Below are the code and all the weights of a small trained network. Each question names an input and a class and asks about switching units off, where a switched-off unit gives its printed mean instead of its output.

import numpy as np


def w(rows, s, z=0):
    codes = np.array(rows[::2]) - 128.0
    scale = np.full(codes.shape[1], s)
    scale[-1] = z or s
    return codes * scale


def f(y):
    return np.maximum(y, 0)


def log_softmax(a):
    a = a - a.max(-1, keepdims=True)
    return a - np.log(np.exp(a).sum(-1, keepdims=True))


def net(x, mask):
    res = np.array(x, float).reshape(1, 4) / 4 @ E
    y = f(res @ A[0][:, :-1].T + A[0][:, -1])
    res = res + np.where(mask, y, B[0][:, -1]) @ B[0][:, :-1]
    return log_softmax(res[-1] @ U[:, :-1].T + U[:, -1])


A, B = {}, {}
E = w([
[254,58,57,127,63,110,176,137],'x0',
[133,46,214,148,165,159,149,85],'x1',
[188,188,154,116,181,165,209,166],'x2',
[217,159,177,84,172,67,54,92],'x3',
],0.011)
A[0] = w([
[211,61,80,114,78,127,157,120,4],'neuron 1',
[90,112,94,171,120,163,167,128,56],'neuron 2',
[142,247,71,97,47,77,111,158,110],'neuron 3',
[63,133,140,116,73,124,69,89,146],'neuron 4',
[124,82,118,158,86,89,81,100,90],'neuron 5',
[117,168,151,115,191,152,162,171,115],'neuron 6',
[174,65,170,130,153,195,119,93,135],'neuron 7',
[117,111,178,141,143,148,150,81,127],'neuron 8',
[156,57,131,182,165,141,129,88,96],'neuron 9',
[189,170,147,98,154,149,204,158,25],'neuron 10',
[193,94,124,130,62,133,134,140,42],'neuron 11',
[196,153,150,125,159,84,68,80,72],'neuron 12',
[86,120,115,182,84,176,177,153,71],'neuron 13',
],0.012,0.003)
B[0] = w([
[103,170,147,128,177,215,62,98,229],'neuron 1',
[121,105,62,194,196,86,145,83,175],'neuron 2',
[118,142,136,229,68,138,143,76,253],'neuron 3',
[202,104,177,87,129,195,68,152,207],'neuron 4',
[254,53,111,80,98,137,129,159,186],'neuron 5',
[189,109,174,36,125,193,132,126,189],'neuron 6',
[106,156,119,198,61,88,173,77,191],'neuron 7',
[86,142,172,154,81,157,138,96,172],'neuron 8',
[94,141,146,142,82,158,135,96,175],'neuron 9',
[226,80,133,114,100,115,128,154,200],'neuron 10',
[106,166,130,89,161,193,77,112,196],'neuron 11',
[105,90,94,161,200,51,164,64,228],'neuron 12',
[173,84,72,149,179,100,138,63,191],'neuron 13',
],0.0099,0.014)
U = w([
[120,80,77,176,247,47,144,95,98],'0',
[98,176,159,129,194,219,74,127,161],'1',
[101,145,140,204,11,132,156,108,102],'2',
[194,52,125,94,90,154,135,165,152],'3',
[109,124,110,116,99,128,133,120,255],'4',
[103,107,111,116,113,98,146,225,66],'5',
[91,134,93,89,127,128,120,214,72],'6',
],0.012,0.0062)

Each question gives the input, the list of numbers given to net, and the class t.
The units are the neurons (one row each of A and B). Each row of codes is followed by its name. A weight is (code - 128) times the scale printed after its matrix; where a second scale follows, it is the last column's (A, B and U).
mask holds one flag per neuron, in row order. A switched-off neuron (its flag False) gives its mean, the last column of its row in B, instead of its output. The means were averaged over made-up inputs and are rounded, as every weight is.
A unit's drop is (log p(t) with every unit on - log p(t) with that unit switched off) / (log p(t) with every unit on - log p(t) with every unit switched off).
The circuit of an input: a set's keep is (log p(t) with only the set's units on - log p(t) with every unit switched off) / (log p(t) with every unit on - log p(t) with every unit switched off). Starting from the 12 units with the biggest drops (on a tie, the unit counted first), units are removed one at a time, each time the one whose removal leaves the highest keep (on an exact tie, the one counted first), for as long as the keep stays at least 0.8.
units of the circuit, in order: the units of the circuit, biggest drop first
k most important neurons: the k neurons with the biggest drops, biggest first
drop of u: that unit's drop, to one decimal
input [7,2,7,4], class 1: units of the circuit, in order => neuron 1
input [-3,-2,-4,-2], class 3: units of the circuit, in order => neuron 1; neuron 4
input [6,8,-4,-3], class 2: 3 most important neurons => neuron 7; neuron 9; neuron 4
input [-7,5,8,0], class 3: units of the circuit, in order => neuron 10; neuron 1
input [6,7,-3,-2], class 2: 4 most important neurons => neuron 7; neuron 9; neuron 4; neuron 6
input [-7,4,-8,-5], class 3: 4 most important neurons => neuron 4; neuron 1; neuron 5; neuron 11
input [-5,-8,2,0], class 2: 3 most important neurons => neuron 3; neuron 1; neuron 11
input [-5,-6,7,3], class 3: units of the circuit, in order => neuron 10; neuron 1
input [0,-1,4,1], class 3: units of the circuit, in order => neuron 1; neuron 10
input [-7,8,-8,-3], class 2: 4 most important neurons => neuron 8; neuron 1; neuron 7; neuron 11
input [5,-5,5,3], class 1: 3 most important neurons => neuron 1; neuron 11; neuron 7
input [7,-6,7,1], class 1: 4 most important neurons => neuron 1; neuron 11; neuron 5; neuron 7
input [8,3,8,6], class 1: 3 most important neurons => neuron 1; neuron 11; neuron 5
input [-7,1,5,-7], class 0: 3 most important neurons => neuron 13; neuron 2; neuron 1
input [-6,-5,3,-8], class 0: units of the circuit, in order => neuron 13
input [-3,4,-3,-4], class 0: 4 most important neurons => neuron 3; neuron 2; neuron 13; neuron 1
input [8,-4,7,5], class 1: 2 most important neurons => neuron 1; neuron 11
input [1,3,-7,5], class 3: drop of neuron 4 => 0.4
input [-6,7,-2,-7], class 0: drop of neuron 9 => -0.1
input [6,7,7,0], class 2: units of the circuit, in order => neuron 7
input [-1,-7,-8,7], class 3: drop of neuron 8 => 0.1
